Below are the code and all the weights of a small trained network. Each question names an input and a class and asks about switching units off, where a switched-off unit gives its printed mean instead of its output.

import numpy as np


def w(rows, s, z=0):
    codes = np.array(rows[::2]) - 128.0
    scale = np.full(codes.shape[1], s)
    scale[-1] = z or s
    return codes * scale


def f(y):
    return np.maximum(y, 0)


def log_softmax(a):
    a = a - a.max(-1, keepdims=True)
    return a - np.log(np.exp(a).sum(-1, keepdims=True))


def net(x, mask):
    res = np.array(x, float).reshape(1, 6) / 4 @ E
    y = f(res @ A[0][:, :-1].T + A[0][:, -1])
    res = res + np.where(mask, y, B[0][:, -1]) @ B[0][:, :-1]
    return log_softmax(res[-1] @ U[:, :-1].T + U[:, -1])


A, B = {}, {}
E = w([
[109,156,71,165,177,23,184,181,112,133],'x0',
[79,178,188,91,180,125,100,2,157,92],'x1',
[140,124,236,140,125,37,76,149,225,128],'x2',
[149,138,223,64,196,181,197,174,177,137],'x3',
[156,232,112,161,84,135,150,49,161,110],'x4',
[197,181,148,89,125,64,88,170,121,136],'x5',
],0.01)
A[0] = w([
[109,105,143,102,119,145,119,144,123,130,53],'n0',
[167,119,121,128,126,122,146,209,117,136,32],'n1',
[107,90,87,123,115,159,123,137,91,125,99],'n2',
[152,132,132,140,150,138,147,90,113,120,2],'n3',
[134,103,166,110,95,198,110,99,140,109,120],'n4',
[123,95,151,141,122,32,67,154,121,138,134],'n5',
[131,95,118,139,125,89,112,129,114,123,23],'n6',
[132,136,148,138,133,129,125,125,101,140,62],'n7',
[99,145,143,109,171,113,117,127,101,116,112],'n8',
[111,94,164,89,132,159,128,126,152,122,41],'n9',
[140,200,186,96,180,77,129,124,169,102,104],'n10',
[123,121,163,109,103,231,90,115,132,131,128],'n11',
[148,148,142,129,110,132,148,123,128,136,86],'n12',
[118,153,169,155,156,137,170,121,190,129,85],'n13',
[138,168,128,121,161,168,117,114,144,124,43],'n14',
[121,141,87,148,138,139,131,97,135,99,86],'n15',
[129,87,147,172,92,124,106,137,155,122,107],'n16',
[143,110,171,85,131,208,72,114,140,134,117],'n17',
[132,168,208,124,174,116,193,108,212,114,140],'n18',
[139,131,145,117,118,97,108,144,146,110,22],'n19',
[112,172,64,153,92,179,165,80,100,110,117],'n20',
[120,118,136,115,150,68,98,138,127,139,79],'n21',
[86,104,99,117,165,124,135,168,103,130,59],'n22',
[176,111,125,99,135,134,125,142,86,131,38],'n23',
[181,231,148,131,65,86,84,75,181,116,117],'n24',
[131,99,130,134,141,32,67,164,124,140,111],'n25',
[129,100,153,122,115,87,105,174,167,126,81],'n26',
[128,91,141,173,94,148,95,136,145,146,59],'n27',
[142,72,146,199,60,132,101,122,196,137,100],'n28',
[130,120,127,125,156,144,148,145,143,144,29],'n29',
[196,119,126,125,107,107,136,247,132,168,117],'n30',
[139,112,140,128,163,107,128,172,148,143,92],'n31',
[135,119,153,119,157,124,162,132,109,153,58],'n32',
[149,163,98,106,189,145,166,118,106,121,70],'n33',
[134,127,132,136,124,131,125,133,129,113,54],'n34',
],0.014,0.0088)
B[0] = w([
[131,145,160,129,145,145,98,161,115,124,142],'n0',
[174,108,166,80,137,157,194,177,89,149,185],'n1',
[90,91,180,144,112,92,188,85,206,124,182],'n2',
[155,113,121,113,129,104,105,171,121,147,133],'n3',
[200,28,136,93,148,136,129,55,144,147,192],'n4',
[118,153,74,134,147,36,19,93,146,111,224],'n5',
[118,138,181,119,155,110,98,105,142,104,145],'n6',
[128,126,126,133,124,119,134,116,129,124,128],'n7',
[125,124,125,160,111,82,169,112,141,129,158],'n8',
[129,172,190,97,133,185,100,160,140,123,162],'n9',
[93,62,159,106,138,39,173,92,201,170,224],'n10',
[216,29,170,118,139,112,134,40,151,167,203],'n11',
[131,109,145,126,119,128,103,98,107,155,137],'n12',
[128,156,176,76,149,170,76,204,140,118,179],'n13',
[172,109,141,108,125,77,152,120,112,124,145],'n14',
[131,129,79,138,97,131,129,150,87,124,160],'n15',
[114,121,84,145,88,118,69,159,123,113,168],'n16',
[162,57,185,129,149,207,154,69,166,129,203],'n17',
[63,179,214,90,154,119,106,239,227,125,243],'n18',
[107,134,122,192,112,133,118,102,121,97,146],'n19',
[105,144,2,178,83,102,86,142,23,127,217],'n20',
[139,152,137,169,111,69,100,97,136,116,169],'n21',
[198,149,120,111,157,112,133,94,86,123,168],'n22',
[133,102,132,121,136,168,170,140,127,128,147],'n23',
[240,225,156,92,228,152,88,81,51,28,232],'n24',
[163,182,122,100,172,16,55,114,135,98,218],'n25',
[104,136,49,151,91,115,121,135,104,124,189],'n26',
[101,128,80,147,107,95,89,147,138,140,156],'n27',
[63,107,30,151,89,65,78,163,148,144,191],'n28',
[142,164,131,148,121,138,122,139,112,100,138],'n29',
[137,49,91,36,119,87,162,226,50,197,249],'n30',
[109,152,90,170,84,118,145,155,108,126,176],'n31',
[113,178,141,159,107,132,143,152,138,94,146],'n32',
[105,96,55,163,71,138,69,122,139,142,165],'n33',
[128,140,134,130,128,112,123,123,119,136,128],'n34',
],0.0092,0.017)
U = w([
[141,169,152,194,143,158,160,136,111,146,1],'0',
[46,156,146,135,138,81,123,176,181,121,115],'1',
[164,120,237,115,172,185,175,92,178,116,63],'2',
[179,156,107,139,142,95,97,87,90,98,208],'3',
[116,254,107,187,131,201,112,149,72,68,131],'4',
[105,85,75,197,77,166,178,79,103,140,157],'5',
[135,90,167,128,126,148,76,128,185,130,127],'6',
[141,101,124,108,118,135,168,228,84,153,152],'7',
],0.011,0.0056)

Each question gives the input, the list of numbers given to net, and the class t.
The units are the neurons (one row each of A and B). Each row of codes is followed by its name. A weight is (code - 128) times the scale printed after its matrix; where a second scale follows, it is the last column's (A, B and U).
mask holds one flag per neuron, in row order. A switched-off neuron (its flag False) gives its mean, the last column of its row in B, instead of its output. The means were averaged over made-up inputs and are rounded, as every weight is.
A unit's drop is (log p(t) with every unit on - log p(t) with that unit switched off) / (log p(t) with every unit on - log p(t) with every unit switched off).
The circuit of an input: a set's keep is (log p(t) with only the set's units on - log p(t) with every unit switched off) / (log p(t) with every unit on - log p(t) with every unit switched off). Starting from the 12 units with the biggest drops (on a tie, the unit counted first), units are removed one at a time, each time the one whose removal leaves the highest keep (on an exact tie, the one counted first), for as long as the keep stays at least 0.8.
units of the circuit, in order: the units of the circuit, biggest drop first
unit that matters most: the unit with the biggest drop
top k neurons: the k neurons with the biggest drops, biggest first
drop of u: that unit's drop, to one decimal
input [-4,4,6,-3,5,-1], class 2: top 2 neurons -> [n24, n20]
input [-3,-7,-1,-8,-1,0], class 5: unit that matters most -> n18
input [5,-6,5,2,8,3], class 7: top 3 neurons -> [n30, n1, n18]
input [2,8,-8,4,4,-7], class 5: top 2 neurons -> [n20, n24]
input [1,5,-2,-2,-8,-8], class 2: top 2 neurons -> [n20, n28]
input [-4,-5,-3,0,4,4], class 7: top 3 neurons -> [n5, n25, n30]
input [-6,-4,1,-8,-5,-6], class 5: units of the circuit, in order -> [n18, n24]
input [2,1,3,-1,5,-2], class 4: top 2 neurons -> [n24, n11]
input [-4,-8,3,-6,-5,-7], class 1: top 3 neurons -> [n28, n2, n24]
input [7,-4,5,-3,-5,-6], class 3: top 2 neurons -> [n18, n22]
input [7,1,-6,0,-2,8], class 7: top 2 neurons -> [n24, n30]
input [-4,6,-1,-7,-8,0], class 6: top 2 neurons -> [n24, n20]
input [-6,5,-7,-4,-1,5], class 5: top 2 neurons -> [n20, n25]
input [-7,-6,7,-1,-8,7], class 7: units of the circuit, in order -> [n30]
input [-2,4,7,0,-3,2], class 1: drop of n18 -> 0.8
input [-1,-7,6,3,5,-2], class 7: drop of n30 -> 0.9
input [-8,3,6,-5,-8,7], class 3: drop of n0 -> 0.0
